Each row is followed by its class number.
[ 0.62 -0.60 -1.50 -0.37  0.54 -1.17  0.79  2.22  0.36 -0.79  0.71  0.89
  0.36  0.27  4.72  0.76 -3.10 -0.66  2.92 -0.58  0.34  0.80 -1.91  0.96
 -0.30 -2.59 -0.18 -0.73  2.60]
1
[ 0.09 -1.16 -3.97 -0.07  0.97 -3.38  0.33  3.62 -1.48  0.52  3.35  2.21
  0.10  1.29  4.19  0.45 -4.24 -1.39  6.54 -2.05  1.04  2.01 -1.96  1.47
 -0.40 -2.58 -1.31 -0.66  1.96]
0
[ 0.35 -3.22 -0.53  0.36 -0.20  0.41  1.49  2.05  1.52 -0.23  1.75  1.66
 -0.15 -0.44  2.80 -0.16  1.79  1.45  3.28 -1.18  0.61  2.32 -0.86  0.67
 -0.51  1.57  2.34  0.60  2.22]
1
[ 0.00 -0.38 -1.53 -0.98  0.26  0.60  0.90  1.04  0.43 -0.58  0.83  1.60
  0.29 -0.09  2.58 -0.29 -2.57 -0.31  4.76 -0.54  0.68 -0.11 -1.34  0.49
 -0.60 -1.80  0.01 -0.35  2.38]
1
[ 0.01 -3.15 -1.37  0.24 -0.21  0.62  2.63  0.63  1.11 -0.02  0.42 -1.76
  0.29 -0.13  0.86 -2.11 -2.00 -0.23  3.75 -0.83 -0.80  0.56 -1.41  0.12
 -1.26  0.71  1.38 -0.15  1.73]
1
[-0.31 -1.93 -3.51 -0.02  1.45 -2.03  1.51  1.98  0.60  0.84  2.10  0.99
 -0.16  0.69  3.33  0.58 -2.83 -0.01  6.93 -1.14  0.67  2.59 -1.92  0.60
 -0.06 -1.26 -0.73 -0.38  2.42]
0
[-0.05 -1.83 -1.38 -1.16  0.75 -0.31 -0.35  2.30  0.00 -0.20  1.61  0.49
  1.17  0.27  1.77  0.32 -2.47 -1.17  2.42 -1.21  0.78 -0.56 -0.49  0.74
 -0.50 -0.98  1.78 -0.02  2.46]
1
[-0.41 -3.02 -3.27  0.07  0.42 -1.78  1.80  2.32  0.88  0.53  0.71 -2.21
 -0.09  0.63  3.70 -0.44  2.20  0.42  8.18 -0.09  0.25  3.17 -2.34 -0.87
 -0.98  0.43 -0.26  0.32  2.67]
0
[-0.38 -0.97 -2.18 -0.57  0.86  0.18 -0.71  1.93  1.01 -0.83 -0.08  4.44
  0.50  0.39  6.85  0.48  1.48  0.16  5.13 -0.04  1.19  0.46 -1.56  0.56
 -1.01 -1.91 -0.44 -0.38  3.07]
1
[ 1.12 -1.16 -2.81 -0.42  0.22 -1.88  1.58  1.88 -0.99  0.90  2.18 -1.00
 -0.05  0.36  0.18  0.50 -1.32 -1.17  5.15 -1.66  0.41  2.16 -1.60 -0.09
  0.02 -0.38 -1.94  0.06  0.84]
0
[-0.73 -2.07 -2.35  0.21  0.08 -0.32  2.62  1.02 -0.08  0.49  1.40 -1.52
 -0.70  0.37 -0.39  0.27 -4.41  0.11  3.11 -0.99 -0.25  1.91 -1.04  0.59
 -0.21  0.24 -0.37 -0.26  0.26]
0
[ 0.12  0.42 -2.69 -0.06  0.84 -2.75  0.60  2.73 -0.82  0.74  2.63  2.32
  0.15  0.33  2.66  1.13 -1.30 -0.71  5.25 -1.32  1.17  1.89 -1.60  0.85
  0.29 -2.11  0.05 -0.47  1.32]
0
[ 0.19 -0.98 -0.71 -1.56  0.22 -0.27 -0.82  0.03  0.22 -0.47 -0.02  2.84
  0.76  0.05  4.23  0.09  0.53 -0.70  4.02 -0.08  0.74 -0.36 -0.78 -0.22
 -1.16 -1.24 -0.04  0.04  3.23]
1
[-0.34 -0.52 -1.23 -0.27  0.07 -1.06  2.13  1.32 -0.69  0.87  1.63 -0.68
 -0.20  0.22  1.47  0.46 -2.60 -0.22  3.62 -0.81  0.13  1.72 -0.87  0.25
 -0.02 -0.81 -0.82 -0.51  0.97]
0
[-0.05 -2.86 -4.22  1.35 -0.07 -2.17  2.69  1.91  0.16  0.73  2.85 -0.02
 -0.04  0.81  1.72  0.31 -3.81 -0.44  6.49 -2.03  0.82  2.39 -2.20  0.33
  0.14  0.73  0.80 -0.11  0.95]
0
[-0.19 -3.27 -3.14  0.16  0.86 -1.37  2.48  1.73 -0.15  0.79  2.26  0.67
  0.52  0.57  2.61  0.12 -1.86 -0.12  7.22 -1.27  0.41  2.22 -1.54  0.79
 -0.69 -0.75  0.08  0.00  1.88]
0
